Each row was made from one small tree. Brackets hold a mark, then the marks that hang from it, in the order of their numbers. Every link used is in the known rows. Write each row's tree.
In the rows, 128 means zero.
Known rows
(Z_104 (Z_458 Z_954)): [110 150 125 149  76 110  90 138 174 100 159 144 148 120 134 140 178 124
 112]
(Z_104 (Z_386 Z_954) Z_428 Z_504): [119 144 121 123  67 131  48 136  73  85 155  94 173 101 125 118 124  66
 116]
(Z_458 Z_954): [111 147 131 140  91 107 101 116 195 114 159 120 154 125 148 156 164 144
 111]
(Z_386 (Z_954 (Z_504 Z_428))): [125 124 126 128  93 132  99  96 124  84 137 103 136  78 126 152  97 146
  95]
(Z_386 (Z_954 Z_458)): [125 188 125 131  88 115  97 105 173 108 147 116 135 104 147 138 136 150
  95]
(Z_428 (Z_458 (Z_954 (Z_504 (Z_104 Z_386))))): [ 84 142 129 136  64  91 112 133 120  96 164 127 180  75 113 135 135 116
 110]
(Z_428 (Z_458 (Z_954 (Z_504 Z_104)))): [ 90 159 126 135  66  88 124 125 152 115 161 122 167  72 124 141 137 142
 110]
(Z_504 Z_428): [105 151 132 122 100 116 107  97  88 116 149 123 140 102 128 156 135 171
 103]
(Z_458 (Z_954 Z_428 (Z_504 Z_104))): [ 81 133 139 159  75 124 117  98 160 101 146 120 167  91 107 153 131 123
 102]
(Z_428 (Z_458 Z_954)): [105 171 128 124  74  84 109 122 166 122 175 127 164  98 148 141 167 159
 115]
(Z_954 Z_428 Z_458): [ 89 204 144 145  87 119 116  90 124 128 156 135 149 103 127 136 171 151
  95]
(Z_458 (Z_954 Z_428 Z_504)): [ 96 125 143 157  85 125 109 103 167 102 157 120 164  96 124 153 153 125
 104]
(Z_104 Z_504): [109 174 132 118  93 112  98 122 131 127 156 101 153 104 153 136 160 129
 117]
(Z_504 (Z_104 Z_386) (Z_428 (Z_458 Z_954))): [ 70 143 121 125  58  97 105 116  61  92 155 147 182  88  82 143 114 128
 102]
(Z_504 Z_104): [100 180 130 128  95 101 115 101 125 126 144 108 140 104 136 145 133 168
 111]
(Z_428 (Z_458 (Z_954 Z_504))): [103 154 131 133  73  92 117 128 161 115 172 123 165  78 139 141 156 143
 111]
(Z_954 Z_458): [104 207 136 137  93 104 116 113 145 134 155 129 138 110 144 136 167 153
  99]

Which tree is each row?
[ 72 193 143 158  77 124 134  92 106 120 139 130 151  71  97 134 133 129
  88] => (Z_954 Z_428 Z_458 (Z_504 Z_104))
[103 170 117 122  57 100  78 116  57  93 156 110 170  81 108 122 102 119
 115] => (Z_504 (Z_104 (Z_386 Z_954) (Z_428 Z_458)))
[101 156 124 138  57 125  54 162  32  93 162 127 172 100 107 104 169  47
 121] => (Z_104 Z_386 Z_428 Z_458 Z_504)
[ 96 131 135 162  71 129  98 124 151  90 156 145 157  96 110 139 170 106
 105] => (Z_104 (Z_458 (Z_954 Z_428 Z_504)))
[ 95 134 119 150  43 127  49 173  77  83 163 138 186 113 100 112 172  26
 118] => (Z_104 Z_386 Z_428 (Z_458 Z_954) Z_504)
[108 153 128 146  66 118  64 147  39  89 164 133 155 111 111 116 167  88
 120] => (Z_104 Z_386 Z_428 Z_458)
[106 134 123 131  65 144  56 124  86  63 156 130 172  99 109 112 147  65
 111] => (Z_104 (Z_386 (Z_954 Z_428)) Z_458 Z_504)
[ 86 118 128 149  76 122 118 114 134 100 137 126 158  89  98 161 111 126
  94] => (Z_458 (Z_954 (Z_504 Z_104 Z_428)))
[ 86 179 148 157  85 126 125  98 117 120 151 130 148  77 115 134 157 130
  90] => (Z_954 Z_428 Z_458 Z_504)
[ 98 154 134 124  84 106 124 111  68 112 157 123 151  56 118 143 128 158
 101] => (Z_954 (Z_504 (Z_428 Z_458)))
[ 99 158 129 147  81 115 117 125 111 102 142 123 137  77 116 133 136 128
 107] => (Z_954 (Z_504 (Z_104 Z_458)))
[102 151 127 111  67 123  71 108  84  83 166 112 185  82 122 117 134  97
 115] => (Z_104 (Z_386 (Z_954 (Z_428 Z_458))) Z_504)
[ 92 162 125 120  70 108  94  89  81  86 154 118 169  82 107 129 108 138
 110] => (Z_504 (Z_104 (Z_386 (Z_954 (Z_428 Z_458)))))
[ 93 140 117 135  57 127  81 145 121  95 149 152 165 104 103 138 160  84
 103] => (Z_104 (Z_458 Z_954) (Z_504 Z_428))
[110 135 116 138  72 134  99 107 105  75 126 126 135  70  98 142  88 128
  92] => (Z_386 (Z_954 (Z_504 (Z_104 Z_458) Z_428)))
[122 137 137 139  94 136  98  83 147  87 146 100 143  79 135 145 118 144
 102] => (Z_386 (Z_954 Z_428 Z_504))
[100 166 121 139  72 129 115  99 115  94 125 125 141  71  97 144  86 132
  78] => (Z_386 (Z_954 Z_458 (Z_504 Z_104 Z_428)))
[122 172 128 141  88 123 106 112 169  98 142 111 134  83 140 136 127 130
  92] => (Z_386 (Z_954 Z_458 Z_504))
